Here is a tiny trained network, its code and every weight. The questions are about switching its units off for an input and a class, where a switched-off unit gives its printed mean instead of its output.

import numpy as np


def w(rows, s, z=0):
    codes = np.array(rows[::2]) - 128.0
    scale = np.full(codes.shape[1], s)
    scale[-1] = z or s
    return codes * scale


def norm(h):
    return h / np.sqrt((h * h).mean(-1, keepdims=True) + 1e-5)


def f(y):
    return y / 2 * (1 + np.tanh(0.7978845608 * (y + 0.044715 * y**3)))


def log_softmax(a):
    a = a - a.max(-1, keepdims=True)
    return a - np.log(np.exp(a).sum(-1, keepdims=True))


def net(x, mask):
    res = np.array(x, float).reshape(1, 6) / 4 @ E
    u = 0
    for l in range(3):
        y = f(norm(res) @ A[l][:, :-1].T + A[l][:, -1])
        res = res + np.where(mask[u : u + 16], y, B[l][:, -1]) @ B[l][:, :-1]
        u += 16
    return log_softmax(norm(res)[-1] @ U[:, :-1].T + U[:, -1])


A, B = {}, {}
E = w([
[111,108,114,213,38,189,61,238,3,69,120,3],'x0',
[219,116,141,68,115,223,121,201,121,135,67,197],'x1',
[161,114,117,167,221,110,122,184,165,121,124,100],'x2',
[165,122,241,104,144,83,128,125,91,161,142,104],'x3',
[114,118,142,65,87,112,116,157,218,124,99,56],'x4',
[73,141,108,79,133,76,148,199,88,134,155,160],'x5',
],0.0048)
A[0] = w([
[101,130,127,102,62,141,123,71,117,141,115,172,54],'L0N0',
[190,127,142,82,126,158,132,156,148,120,85,207,6],'L0N1',
[135,128,111,173,166,135,144,109,90,132,133,185,30],'L0N2',
[73,132,128,157,151,51,133,54,145,121,122,117,20],'L0N3',
[169,125,146,157,129,153,126,76,153,132,112,107,49],'L0N4',
[169,142,137,158,120,161,142,64,159,128,112,112,68],'L0N5',
[124,129,129,92,171,107,127,79,177,117,127,191,9],'L0N6',
[166,122,125,160,129,158,127,78,160,124,113,117,43],'L0N7',
[133,118,136,160,166,129,143,88,78,124,123,184,32],'L0N8',
[110,113,145,70,101,118,146,145,234,125,103,89,39],'L0N9',
[80,137,99,69,148,72,147,186,103,132,135,177,19],'L0N10',
[149,119,119,156,201,115,135,161,159,134,120,122,18],'L0N11',
[159,109,236,96,162,80,135,102,97,141,121,129,5],'L0N12',
[105,114,7,132,129,151,133,109,175,126,109,172,5],'L0N13',
[146,135,111,160,196,118,120,170,170,139,121,124,38],'L0N14',
[107,132,138,101,69,129,135,84,116,136,120,153,39],'L0N15',
],0.011,0.003)
B[0] = w([
[183,95,179,90,165,105,169,112,83,59,168,106,187],'L0N0',
[96,98,71,114,167,188,144,137,151,188,209,87,238],'L0N1',
[166,177,84,74,116,89,45,128,102,145,122,122,181],'L0N2',
[122,98,75,96,170,211,139,155,150,180,204,105,254],'L0N3',
[55,81,145,107,130,103,104,177,131,120,113,167,170],'L0N4',
[69,69,137,123,132,107,86,149,143,98,115,172,184],'L0N5',
[175,79,122,190,80,91,187,100,137,165,42,144,253],'L0N6',
[48,90,168,121,128,125,98,140,107,127,136,176,169],'L0N7',
[169,173,70,114,130,80,50,131,80,151,132,136,184],'L0N8',
[174,192,63,112,133,71,34,118,60,150,136,151,238],'L0N9',
[19,32,176,131,130,120,58,154,131,96,98,194,201],'L0N10',
[160,111,167,65,160,108,173,107,93,56,142,100,169],'L0N11',
[120,234,180,157,97,136,139,180,193,85,162,134,214],'L0N12',
[129,248,214,160,103,130,141,187,189,111,172,124,220],'L0N13',
[178,93,177,90,139,120,171,97,87,57,169,108,174],'L0N14',
[173,110,161,93,208,102,153,134,114,65,128,90,164],'L0N15',
],0.016,0.0059)
A[1] = w([
[160,133,148,58,136,253,135,132,116,168,85,150,14],'L1N0',
[138,119,112,148,144,200,137,125,124,163,169,127,62],'L1N1',
[75,134,109,182,129,93,145,66,125,116,161,103,58],'L1N2',
[124,112,105,208,86,161,191,130,71,147,30,69,53],'L1N3',
[140,114,91,198,77,152,138,133,74,106,46,93,106],'L1N4',
[146,115,141,77,164,137,179,64,102,47,118,94,35],'L1N5',
[167,113,122,145,114,98,203,34,207,198,47,190,28],'L1N6',
[66,122,69,119,147,165,166,82,143,163,178,65,38],'L1N7',
[121,103,79,125,145,212,147,145,138,176,155,116,6],'L1N8',
[108,214,172,143,85,168,137,103,165,102,127,121,54],'L1N9',
[121,175,181,134,118,153,144,130,131,153,119,123,34],'L1N10',
[130,136,121,121,153,138,165,104,114,79,110,135,70],'L1N11',
[114,144,104,107,129,91,113,111,173,134,97,54,84],'L1N12',
[134,173,98,76,117,127,72,63,140,140,82,104,44],'L1N13',
[111,203,156,170,141,151,143,138,160,110,116,133,4],'L1N14',
[136,170,160,136,104,120,142,151,169,120,118,120,25],'L1N15',
],0.011,0.0023)
B[1] = w([
[84,138,118,92,191,134,106,156,155,160,200,134,153],'L1N0',
[123,96,70,84,117,116,143,155,171,147,133,125,217],'L1N1',
[136,140,155,56,188,105,97,199,157,180,167,145,124],'L1N2',
[135,121,138,186,119,96,204,50,138,184,10,87,202],'L1N3',
[138,115,155,136,182,17,173,169,108,206,88,148,225],'L1N4',
[192,98,146,114,127,72,187,115,106,78,160,134,206],'L1N5',
[110,107,140,186,139,83,172,162,57,201,19,10,227],'L1N6',
[142,98,72,105,145,222,153,157,171,167,120,127,246],'L1N7',
[139,89,59,187,146,186,123,123,152,110,157,66,252],'L1N8',
[115,152,156,152,95,70,122,190,176,128,176,119,205],'L1N9',
[131,166,139,149,178,127,89,153,183,106,118,103,145],'L1N10',
[142,127,170,82,183,108,108,173,91,138,130,134,116],'L1N11',
[129,165,108,134,176,133,129,150,95,120,161,207,132],'L1N12',
[170,110,116,134,85,112,92,137,87,156,148,162,170],'L1N13',
[131,149,164,136,80,131,110,165,147,125,154,89,182],'L1N14',
[104,151,132,160,87,141,149,97,143,142,155,96,179],'L1N15',
],0.013,0.0039)
A[2] = w([
[112,249,195,160,94,174,154,151,156,108,131,179,32],'L2N0',
[118,63,117,113,139,140,132,74,131,130,113,135,75],'L2N1',
[34,92,151,140,133,149,103,97,118,112,95,174,35],'L2N2',
[160,176,78,120,118,112,61,65,86,140,114,151,25],'L2N3',
[134,139,155,135,123,160,169,60,120,177,27,110,43],'L2N4',
[144,174,89,103,118,117,70,74,76,144,109,146,45],'L2N5',
[109,116,118,124,143,120,80,76,143,87,123,74,95],'L2N6',
[39,78,183,121,139,178,73,86,144,108,54,185,58],'L2N7',
[155,146,124,121,112,194,168,112,93,127,123,157,78],'L2N8',
[115,126,125,147,87,126,139,62,122,124,89,91,103],'L2N9',
[148,185,72,84,121,107,62,80,84,133,92,148,1],'L2N10',
[142,136,146,124,160,134,157,62,194,155,135,178,92],'L2N11',
[114,164,107,120,151,121,168,53,132,139,93,181,47],'L2N12',
[131,132,163,126,113,180,113,120,99,125,108,121,99],'L2N13',
[138,121,188,39,164,144,180,15,106,44,111,111,69],'L2N14',
[58,91,132,147,115,133,116,106,124,94,83,165,51],'L2N15',
],0.011,0.002)
B[2] = w([
[115,146,158,159,101,129,128,117,163,123,120,95,254],'L2N0',
[93,201,134,119,143,105,119,171,154,109,136,139,162],'L2N1',
[121,77,148,122,112,101,106,99,164,130,123,158,174],'L2N2',
[117,175,106,122,102,147,112,132,58,132,110,133,210],'L2N3',
[106,129,112,169,149,113,138,112,126,128,71,119,216],'L2N4',
[171,164,95,125,116,122,88,133,133,127,100,139,201],'L2N5',
[155,154,143,127,101,125,202,183,146,181,142,212,119],'L2N6',
[75,91,131,107,111,110,128,119,135,123,99,185,193],'L2N7',
[112,159,136,105,165,122,116,143,140,111,104,133,109],'L2N8',
[156,114,98,146,135,91,146,166,142,127,124,154,133],'L2N9',
[155,169,113,139,97,143,111,95,99,176,131,146,213],'L2N10',
[88,127,120,124,150,136,95,185,74,123,130,66,127],'L2N11',
[126,122,134,119,132,94,108,177,131,145,142,92,118],'L2N12',
[126,138,76,107,144,7,152,168,156,147,201,153,100],'L2N13',
[177,115,139,121,124,139,159,104,92,98,123,124,209],'L2N14',
[85,112,147,115,155,134,112,132,128,119,131,144,157],'L2N15',
],0.022,0.0044)
U = w([
[126,111,119,205,164,57,196,135,109,213,4,62,162],'0',
[110,96,13,88,181,250,141,165,195,177,203,76,150],'1',
[107,236,214,179,57,113,107,163,216,107,183,56,144],'2',
[194,220,56,105,77,120,39,104,29,171,112,169,150],'3',
[222,77,184,65,176,102,212,109,51,41,159,111,125],'4',
[2,38,154,100,110,103,82,130,154,125,93,225,147],'5',
[133,129,92,142,98,167,155,80,147,96,107,133,103],'6',
[109,170,104,146,104,199,182,51,147,92,75,165,2],'7',
],0.0087,0.0059)

Each question gives the input, the list of numbers given to net, and the class t.
The units are the neurons (one row each of A and B). Each row of codes is followed by its name. A weight is (code - 128) times the scale printed after its matrix; where a second scale follows, it is the last column's (A, B and U).
mask holds one flag per neuron, layer by layer. A switched-off neuron (its flag False) gives its mean, the last column of its row in B, instead of its output. The means were averaged over made-up inputs and are rounded, as every weight is.
A unit's drop is (log p(t) with every unit on - log p(t) with that unit switched off) / (log p(t) with every unit on - log p(t) with every unit switched off).
The circuit of an input: a set's keep is (log p(t) with only the set's units on - log p(t) with every unit switched off) / (log p(t) with every unit on - log p(t) with every unit switched off). Starting from the 12 units with the biggest drops (on a tie, the unit counted first), units are removed one at a time, each time the one whose removal leaves the highest keep (on an exact tie, the one counted first), for as long as the keep stays at least 0.8.
circuit, biggest first: the units of the circuit, biggest drop first
k most important neurons: the k neurons with the biggest drops, biggest first
k most important neurons of layer l: the k neurons of layer l with the biggest drops, biggest first
input [4,6,-5,5,7,8], class 5: 3 most important neurons => (L0N10 L0N3 L0N8)
input [-3,3,2,-7,1,-2], class 2: circuit, biggest first => (L0N13)
input [-1,-7,8,0,-7,1], class 4: 4 most important neurons => (L0N11 L0N14 L0N9 L0N1)
input [-4,-4,1,-4,-5,-6], class 5: 4 most important neurons => (L0N5 L0N7 L0N4 L0N9)
input [-1,-3,-2,4,-7,-6], class 3: 2 most important neurons => (L0N8 L0N2)
input [-2,7,-1,5,-1,8], class 5: 2 most important neurons => (L0N10 L0N3)
input [-7,5,7,-5,7,-4], class 0: 2 most important neurons => (L0N6 L1N6)
input [-2,3,1,-6,-5,-8], class 5: 4 most important neurons => (L0N5 L0N7 L0N4 L0N12)
input [-2,4,4,-2,-4,1], class 1: 3 most important neurons => (L0N1 L0N9 L0N0)
input [0,3,-6,0,5,-6], class 4: 2 most important neurons of layer 0 => (L0N0 L0N15)
input [4,8,-4,-7,-3,0], class 1: 2 most important neurons => (L0N1 L0N12)
input [-3,2,-4,3,-3,1], class 4: 4 most important neurons of layer 0 => (L0N0 L0N15 L0N13 L0N9)
input [0,0,-8,-6,-3,0], class 4: 2 most important neurons of layer 0 => (L0N0 L0N15)
input [1,2,8,-5,5,-7], class 4: 2 most important neurons => (L0N14 L0N11)
input [2,-2,-1,4,1,-5], class 5: circuit, biggest first => (L0N4)
input [-3,-5,-6,5,6,-5], class 3: 3 most important neurons => (L0N9 L0N13 L0N1)
input [0,-5,5,4,-5,2], class 1: 3 most important neurons of layer 0 => (L0N3 L0N9 L0N0)
input [-2,-7,-8,-5,-5,-8], class 4: 3 most important neurons of layer 0 => (L0N0 L0N15 L0N1)
input [4,-8,-1,-7,4,-5], class 1: 2 most important neurons of layer 0 => (L0N3 L0N12)
input [7,7,-2,7,-2,-2], class 0: 2 most important neurons of layer 1 => (L1N3 L1N4)
input [-5,-5,1,6,5,-4], class 2: circuit, biggest first => (L0N12)
input [8,4,-6,-2,-8,6], class 0: 2 most important neurons of layer 0 => (L0N9 L0N3)
input [-7,3,-6,2,-3,-3], class 0: 2 most important neurons => (L0N6 L1N6)
input [-1,-3,-8,7,-6,-5], class 4: 3 most important neurons of layer 0 => (L0N0 L0N15 L0N13)
input [-5,7,-5,2,6,0], class 1: 3 most important neurons => (L0N1 L0N8 L0N2)
input [5,6,7,3,7,-3], class 3: 3 most important neurons of layer 0 => (L0N3 L0N9 L0N6)
input [-1,5,-1,5,3,0], class 1: 2 most important neurons of layer 0 => (L0N1 L0N13)
input [-3,-6,-7,-2,5,-3], class 4: 3 most important neurons => (L0N0 L0N15 L0N1)
input [-1,-7,7,-1,-3,3], class 1: 3 most important neurons => (L0N3 L1N7 L0N0)
